Each row is followed by its class.
[ -6  14 -37  16  12  23  26  -9 -49  19  57  14 -12  -4  -4  24  23  18
 -11  12 -34  -1  29  19   8  53 -13  14   9 -13   0 -23  39 -13  31  13
  56 -45]  Nas
[-10   0 -10 -34  31  29   1  14  -6 -10  26 -20 -14  25 -26  11 -33 -19
 -16 -34 -39  45 -23 -14  -8   4  18  -5  17  28 -14   7   3 -14 -30  -5
  31  22]  goduz
[ -5 -29  19  17  18 -23 -11  -5   1   5  -7   3  11 -10   1   7  -1  -7
  19  -1   3   4   6  20   3 -12  -1  -3  -3   9   8  23  -5   3  -6  -2
  -9 -23]  ramut
[-21 -76  20  14  35  16  10 -17 -29 -50 -14  -7  11  50 -25  14  10  12
  48  22 -33 -23   9  10 -10 -11  24  10 -53  44  27   3   9   6  26 -19
  -9  39]  zol
[-11  -9 -22  20  50  36   4  11  20  27  20  11  34  26   3  37  -9 -34
  57  -3  21 -20 -14 -15   4  44 -27  19 -13 -21 -25 -36 -10  -9   5 -19
  10 -38]  zol
[ 36  50  10  28  -2  15 -58 -46   7   6 -27  24 -15 -22   6  11  32  10
  26  40 -14 -24  38  14 -16  21  -9 -43 -19  60 -37  -6 -36  22 -12  13
   2 -17]  zol
[-16  -4   1  -8 -40  25  28   7 -17 -27 -10 -12  -8  18   0 -19  20  -9
  16  19  12  -7   7   0  -1  -1  14   0 -12  51 -10 -13 -20  -5   1  -9
  16  38]  zep
[-90   5  -1 -49 -72   5   3  42 -19 -14  43  21 -11  -6 -48 -22  30  58
  34  44 -33  36 -11  12  13  10   7  41  36  50  44 -11  30  -8   9   7
  12 114]  dubez
[ 14 -12 -18  -8 -20   5   5   5   4  21  -2   1 -14  -5   7   6   3 -15
  16 -11   3 -11 -19 -21   1  -4  11   1  23 -12   4 -20 -23  -8  -2 -19
   6   0]  Sen
[-33  15  52 -14 -25 -45 -27  41 -51 -61 -26 -35 -21   8  -2   6   3   9
  23 -19  -3  18  -7 -47  -1  -3  30 -27  35  31 -19  11   2  -8  27  16
 -20  11]  kol
[-20  71   4  20  -7  35   6  25  -7 -65 -18  47  12 -10  10  17  79  24
  57  25  11  -3  21  27  59 -45  -7  41   3  51   1  -3 -31  49  14  -3
  50  22]  fegu
[ 11 -25   7 -28   4 -10  15  24   5 -32 -29   5   2   8 -14   1   3 -22
 -16   2   0  19  15   6  -5  -6  17 -45  24  -1  -3  11   8 -12  15  12
 -19  15]  ramut
[-38  -5  21  -3  15  25  13 -66  10 -13  14   1 -18   8  41   7  -4  19
 -14  -4  30 -35  -3  76  10   4 -37 -36  25  58  -5  42  11 -20   0   4
  14  23]  zol
[ 27  15  36  -2  -4 -17  25  13  22  -2   8  12  -7 -14 -18   7  -1  17
 -13  -4 -13 -22  10  -8  22  12 -15  18 -40  -8  34   9  28  23  -4  13
  -3  -5]  Nas
[ 48 -30 -38   5 -12  -8  -1  77 -16 -16  -3  -1  -1  61  -3  34   5 -35
  -5 -33 -21  26 -19 -28  45 -14 -32 -62  -2 -11  -8  28 -75   6  27 -42
 -43 -25]  fegu
[ 64 -10 -40 -26  29   5  -2  36  19  22   3 -22   2  28 -19   6 -50 -20
  -4 -15 -13  15  10 -19 -34 -13   2 -38   2 -57  -1 -20  26  37 -12   1
  55 -25]  Rasog
[ -1  -9  -4  12 -20  14   8  27   0  14  14   7 -27   2  -5   8  -8 -14
  -2 -15  12  -7 -13 -19   4   6  10   1   4 -12  12   2   5   5  -9 -16
 -11 -40]  dubez
[-18  40 -23  78   4 -13 -16 -13  35  61 -11  -4 -44   2   4  -3   4 -23
 -53 -21 -10 -11  -6  33  -5  -6 -38 -44 -29 -17  -6 -15 -13   4  28  -1
 -30 -34]  goduz
[ -9 -33  19 -25  21  13 -14  20 -54 -15 -31 -13  -2  27   6 -32   4 -34
 -20 -19 -18 -19  -2   0   2 -20  13 -13 -26   3   2   0 -20  -6  19  -8
 -13  25]  ramut
[-16 -10   4  18   9 -15  -4  -3   9  10   0  -7  19   0  -8   6  -4   0
  22 -12  12  16  -4  -1   5 -12   2   5  -6  -3   6  14   6   5   2  -5
   5 -17]  kol
[-43  -8  -4  45   6   1  -7  57 -22 -55  20  -4  10   8  59 -28  -5 -30
 -24 -45 -18  21  29  -6  34  -8  33  -2  59 -10 -46  -2 -32 -20  59 -39
 -31 -21]  ramut
[ 46 -13 -69  33 -15 -20  15 -50  28  41  12 -10 -24  44 -40  37  -6   2
  26  23 -14 -42   8 -36 -13   6 -42 -78  46 -52 -21 -46 -35 -25  23 -11
   6 -40]  Sen
[  3  19 -19  15 -22 -10 -14 -20  26 -16  19  -3 -25   2   0   1  34  -8
 -24  17 -10 -42   3   4 -21 -45 -13 -40 -21  16   5 -12 -29  19  27   1
  12   0]  Sen
[-26  -9   6   1  36  -1  -8 -30  10  -4  10   1   4   0 -25  -9 -11   3
   1   7 -32  13   4  -3 -13  -8  18   1   1  30  -2   9  13   2   1  -1
   7  13]  kol
[ -9  24  -7  60 -19  28 -12  -6 -10   1 -21  38 -26  38  -7   6  41  29
  30  25 -40  23  33  39  17  33  18 -33  16   7  -1  -8  35  -1  20   4
   1  13]  fegu
[ 14   5 -25  -7  14  15 -34  -1   5  11   9  -1  -6 -23   2   8 -15  -4
  -7 -10   6   4  18  -3  -6  -7  -5  -1  23 -32  13  -7   5  -5 -13   0
   4   4]  Rasog
[  41    1  -54 -112  -10  -43   52   38  -51   56  -39   36   23  -60
  -67   16   37   28  -42   23  -49   17   30  -30   45   28    2  -89
   30  -50   50  -33   32  -10   14   -4  -24   -9]  ramut
[  3   3 -12 -14  26   0  -4 -29  11  41   5  -7  -1   3   3   1  13  -4
   5 -15  19   0 -18  17 -12  11 -20   2 -45  -3  -9  -3   7  -5 -14   0
   8 -16]  zol
[-52 -26   7  11  -2  26 -26 -31   1  15  -5 -41   3  19 -18 -20   0 -20
  27  -4  10  56  42  31 -30  12  -4  21  -4   8 -49 -13  42   1  17  15
  30  32]  katal
[ -3 -13 -17  26   7  -7   4  -1   8   0  27   6 -12  -5 -31 -14   1 -26
  30  17 -15   4   8 -21  -9 -22  20  -3  -8 -26  44  16  50   9  -7  20
  39 -26]  dubez
[-34   6 -17   4  62  12   6 -27  27 -22  -6  29  20   4  -2 -10 -10  23
  31  15 -34  39   6  19  -7   6   4  46  51  32 -14 -16  -3   1   5 -17
   2  58]  Rasog
[ 14  22  -5 -45 -17   9   3  17  -6 -31  12  -1   7 -11 -25  -8   7 -11
 -21  16  36 -12  23 -45 -13   6 -16  -8 -11 -17 -27 -15 -38 -11  21  28
 -12   1]  Nas
[-30 -18  -5 -47  19 -24 -16  68 -27 -49 -32  11  -1  24  45  21 -19  -7
  34  36 -21  37 -25   3  16 -17  29 -73  36  35 -17  -6  20  -8  58  11
  -9  60]  Ran
[ 42 -12  -7   8  74  -5  28   3  32  77 -30  47  37 -39   4  75 -19 -16
 -47 -31 -40  17 -24  47  15  -3  10 -25  68 -39   7   6 -21   2  -8  -4
   2 -62]  katal
[ -6 -10   4  23   9 -17  -6   0  13  18   0  -7   8   2  -4   7 -11  -3
  21  -9  12   8  -4   2   7  -2  -6   4   6 -11   0  10   7  -2   8   4
   5 -13]  kol
[ -3   1  -3  34  28 -13  14  18  10  15  33  24  18 -22  -9  33  -6  30
  -5  52 -38 -18   9  33   7 -18  12  -7 -12  56   7  -7 -35  13  25   7
  27  -2]  goduz
[ -4   0   7  19  -2  -8  -9   1   3   5   4   3   5   8   2   7  -2   0
  23 -11 -11   6  -7   7   5 -16  -3   8 -10 -11   8   7 -15   5   9   0
   8  -1]  Nas
[  8  22  12  10  -9 -10  33 -10  15  48 -18 -10   9  27  -6  -4 -12  24
  -2  -8  26   6   0 -16 -11   7 -28 -10 -12 -12  19 -10 -15  -1  -3 -13
  12  17]  Sen
[  3   0 -44 -23  -3 -18  23  18  24   4   2  -9  32   8 -35  27 -15   5
  21  33 -27 -21  -6  -7  20 -18 -27 -54  20 -10  19 -14   5   1 -11  22
  41  22]  goduz
[-28  73 -25  71  40  41 -13  18 -26 -22  30  29  28  41  18   2  29  45
 -15  24  18   8  39  18   0  18  -5  53   3 -38 -28 -39  -1 -25  50  38
  46   9]  kol
[ 10 -15 -32  21  38 -19  -2 -43  27   1 -31  14  51  25 -35  28  10  48
  34  24  -9  44  40  35 -39  35 -22 -30  24 -37   7 -12  28   5  26   6
 -10   3]  zol
[  9  16   5   8 -12  -1  18  -9   5   6 -18   8 -16 -11  12  -6   1  21
  -4  17  -6  -8  11 -18  10  12   0  10  10  34   9   4   0  -1 -26  -8
 -11   6]  dubez
[ -9 -12  15  15  21 -12  -3  -9   0  20  -5   1  16   1  -1   7  -1   0
  18   2   4   4  -5  15   5  -2 -12   5  -4   1   3  10  -7   9  12   4
   0 -19]  katal
[-11 -28  23  14  19 -29  -4   2   1  10  -7   3  13  -1   3   0  -6  -4
  23  -2  -1  -3  -7  19   5  -5  -3   1  -5   6   3  19   1   6  -7   3
  -6 -26]  ramut
[ 21  12   6 -27  46   5  -5 -44  25  19  17  36 -22 -27  29   0  40 -20
   8 -28  13  30 -21  57  15  14 -20  22   8  27  -6  12   3   1  27 -22
  12  15]  Sen
[-18  -3  -4 -25 -14  -1  38  35 -11   8  -9  -5 -26   0 -12  -3  -8 -24
  -4 -15   4  -2 -14  -9  20  -5  15 -30  -3   6 -33 -18  18  16   1   2
  14 -17]  zep
[-13 -17  46   9  18  28 -58 -72 -10  14 -25 -41 -28 -15  -4  16 -24  39
  13   1 -29 -16  64  -6 -18  20 -10   7 -35  76 -14 -18   2  12 -26 -44
 -31  43]  zol
[-11   8  24   1  25 -19   4  -2  -6   5 -24 -14  -4   5  19 -13   7  -9
   1  -2  22  -8  16   5   8  -5 -31  -7 -33  25 -16  -3  -4   9  18 -10
 -11  -3]  ramut
[  9  -8  19 -39   4  11   1  -8  16   7   8  -4   3   2   3  -9 -10  -9
  17 -19  27  -6 -21  12  10   2 -20   8  11   6  -3  11 -13  22   0 -18
   6  -9]  katal
[ -3 -10  -7  25  12  -7  -2  -4   7  23  -1   0  24   9 -11  10 -10   1
  10 -11   3   7   3  16 -14  -4  -2 -14  -1 -22   7   4  -2   4  -7   1
   4 -22]  Rasog
[ -9 -15  17  18   5 -13 -13  -8   1  10   4   4  14 -11  -3   9  -5  -1
  24   1   3   2  -2  17   6 -14   6   7   2 -14   8   5 -10   3  11   7
  10 -12]  Ran
[ -5  10 -23 -38   0   4  12  15 -49  -4 -12   3 -12  -3  12 -13   4   6
  11  -1  -4  37  -1  -8   7 -10  20  -7   4   2  -6  -2   9   2  17   6
  33   7]  Nas
[ -4  -7  -7 -27  35   6  -5 -11  -1 -36 -30  -6   7  13  -6 -22  -3   4
  10 -14   8  12  -5 -18 -27  -3  -5  14 -11  -2  18   2  -3  22   2 -17
 -18  17]  zol
[ -3  -1  -9   6 -24  16 -24  18 -11  -9  33   1  -7  -8  11 -17  23 -18
  -6   1 -35 -11   5  -4   2  -3  29  -8  19   6  11   5 -24 -15   3 -10
   6  -1]  fegu
[  6  14 -17 -37  -2  38 -47 -16 -36  29   7   7  14 -14 -40   2 -10  31
  -3  -6   0  -1  25 -28  -3  13  10  -9  23 -64  10 -27  -1   1 -17  -4
  -3 -21]  katal
[-15 -20   9  26   4 -18  -7  -7   8   2   9   5  -1  -8  -6  10  -7  -1
  33  -2   7  -8 -10  17   3 -10   3  -2   2  -4  10   7   3  12  -1  -4
  -4 -24]  zep
[-16 -27   3  27   3 -15  -7 -22   2  20   0  -3   5   3   2   9  -6  10
  15 -11   2  -3  -7   9  -6  -3 -10  10   3  -9   7   5  -2   5  -2  -5
  -1 -11]  Sen
[ -3 -21  -2  28   7 -20  -7 -14   6  22   3   0  15  -1  -6  13   5  -6
  20  -5 -13   1  -2   3  -2 -12  -8  -1  -5  -8  12   4 -11   7   4  -3
  11  -8]  Sen
[-35 -47 -45 -73  11 -65  18 -17 -69  67 -21 -22  30 -42 -27 -32  41  -4
  18 -25   6  66   4   3 -19   6  28 -37   6 -59 -21 -30  46  -7  63 -20
 -12 -53]  dubez
[ -6  -6   1  21   4  -4  -9  -5   6   2   2  -6  16   1 -16   0  -6  -5
  26 -12  -4   1  -6  13   2  -6   5  -3   1  -3   7   6 -12   8  -2  -3
  11 -16]  goduz
[  6  13  18 -20  12 -13  32  -3  36  -3  31  -3 -15 -36  19   3 -15  26
 -23  18   4 -23  25   0  27  -8 -23  32 -23  33  -2  -5  14   6  10   2
   9  28]  Nas
[  7  13  -6 -23  -7   8 -16  21   9  -7  19  15  10 -39  -6 -21  16 -35
 -25  -7 -10  12  14  15  13 -20   1  -2  -9 -10   7   5 -10  28  21   7
  25  -1]  Ran
[ 25  -2   7   1  -4 -14 -26  -1  17  -8  -9 -10   2 -27  -3  28  -2   1
   5   3 -11   6  26 -12  -7 -13  -7   8   3 -11  15  -3 -12  -1   2   7
  -9  16]  Nas
[-22 -56  25   1  24 -50  27   7   7   2  14 -23  37 -25  34  32   2   9
  26  31 -11 -38  -7  21  -9  22  18  13 -16  30  19 -20  31 -17  18  -9
 -11  -1]  zep
[ -3  15  21  27  38 -15  18 -41  36 -12 -13   7  22  14   0 -35  -4  43
   0  15   4 -15  37  17 -15  -9 -16  11 -14  -7  16  -5  27  36  25 -14
  -4   9]  dubez
[ 21  36  63  21  11 -17 -21   5 -24 -21 -45  -8 -59  26  30  78  -3  53
 -10   0  18 -23 -17  19 -12  10 -36 -10  23  39  16  19  12  -2 -20  29
 -12   6]  dubez
[ 30  -8  14  -5  10 -30 -33  15  -4 -19  14  21 -16  -3 -18 -15  13 -28
   4  -3 -26 -11   5  26   5 -38   2 -63  21 -25  36  25 -13  16  48   8
   8  -8]  ramut
[ 29  19 -45   1 -32  26  15  33  10  10 -42  25  -8  14  22   9  33  -6
  -6  29  24   1  17  27  -3  24 -24 -35  17  14 -29 -36 -34  16  27 -19
  -8 -18]  ramut
[ 27 -29  12  -2  -4 -21 -30 -16  -2 -15  -4  31  -7 -69   5  10 -12  60
 -13 -10 -25  29  31  35  47   6  21  35  65  -5  30  37   8  -7 -30  -2
 -44  33]  zep
[ 18   7   5 -17 -45   9  19  43   3  27  -5  -7 -41  34  -3 -14  11  -4
   9 -23  18  32 -30  13  -3  11   2   2   5  14 -16   2 -18  10   0 -13
  14   4]  fegu
[-31  16  10  -2  47   3  14 -42  10  -5  18  16  40 -59   7 -14  46 -19
  53  26 -31  -7  37  15  39  14  19  26  -2  73 -20 -35 -20 -13  49 -42
  11  30]  goduz
[ 54   3 -32  42   3   3  17 -40  -6  49 -15   0  -9  11 -20  16  12  49
  30  13  47  34  40 -12 -30  39 -26  17 -19  -5  -1 -19 -50  -3  17 -42
 -18 -44]  zol
[ -9 -20  14  21   8 -22  -7  -9   0   5   2  -3  10  -9   1   9 -10  12
  23   0   9  -9   0  21   5 -10  -3   1  -7  -4  16  12   6  10  -6   1
   0 -12]  zep
[ -95   18  -51   20  -62    5   -9   28 -108   -3   -4   15    4  -43
   -9    0   52   44   16   36  -64   23   17    5   -5   -6   60  -12
   52   50   -9  -20  -18    1    9   22   47  -17]  zol
[  1   9 -10 -17  -1 -44 -10  -9  32   5 -10 -39  33   3  28 -39 -15  -7
 -33 -12  -5  -1  19  10 -30  -6 -19 -59  26 -25 -14  -6  -2 -14  22   5
 -12  29]  Rasog
[-31 -30  23 -23 -26 -56   6  42 -11   8 -11 -12 -10  -3  38 -11  16  42
  93  17 -36 -24 -26  15  54  29  37  36  27  24 -29 -60  57  -3  60 -20
  -4  50]  kol
[-57 -63 -31 -61 -31  50  -6 -14 -72  24  16 -11   7  18 -23 -49  37 -59
  50 -24 -39  17 -32  40  -1   2  29 -22  11  21   4  -9   0  19  42 -47
  45  -2]  katal
[-10  -7   2  16  12 -11 -12  -6   5  13   0   0  30 -10 -12   8  -9   8
  34 -11   0   6  -8  20   9  -7   6   2   6 -10   6   6  -9   7  -8   0
  12 -17]  goduz
[-13  12 -16  -2  18  20 -14 -54 -53   8  16   7  20  52  16  -2  58  22
 -12  -3 -34  -1  30  28  39  37 -19 -52 -10 -13  16  -7  16 -80  41 -26
 -28  58]  dubez
[ 11   4 -35   4 -12 -20 -18   3   4  37  -3  22 -18  -9 -45  -9 -14  56
  56  49 -12  33  22 -25  19  19 -11  39  41 -17 -48 -40 -14  11  10  21
  -6  12]  katal
[ -5 -11   9  23   8  -9  -7 -10   5  12   2   4   2  -4   2   6  -9  -2
  21  -4   0   2  -2  18  11  -3  -5   8   6 -17   7   3   6   6  10   4
  12 -14]  Ran
[-25 -12 -29 -36   0  11  30 -20 -19   0   1  16  10  10  12  13   8  48
 -24   8 -34 -32  -6  33  54  29 -27   0  49  -6 -13 -32   5 -31  15 -10
 -15  42]  Ran
[  7 -42 -71  -4   5  23  60  21   1 -22 -46  75  38  35 -32 -33  28  34
  21  27 -30   0   1   9  26   3  51 -18  21 -58  10 -31   6  38  41 -39
 -42 -26]  fegu
[-11  55  -1  35  -5  14 -42  31  30 -19  23  23  16  -8  52  38  37  19
 -14  63   4 -42  26   1  -3  12   2  -9 -48  49 -24 -35 -22 -15  -9   6
 -27 -11]  ramut
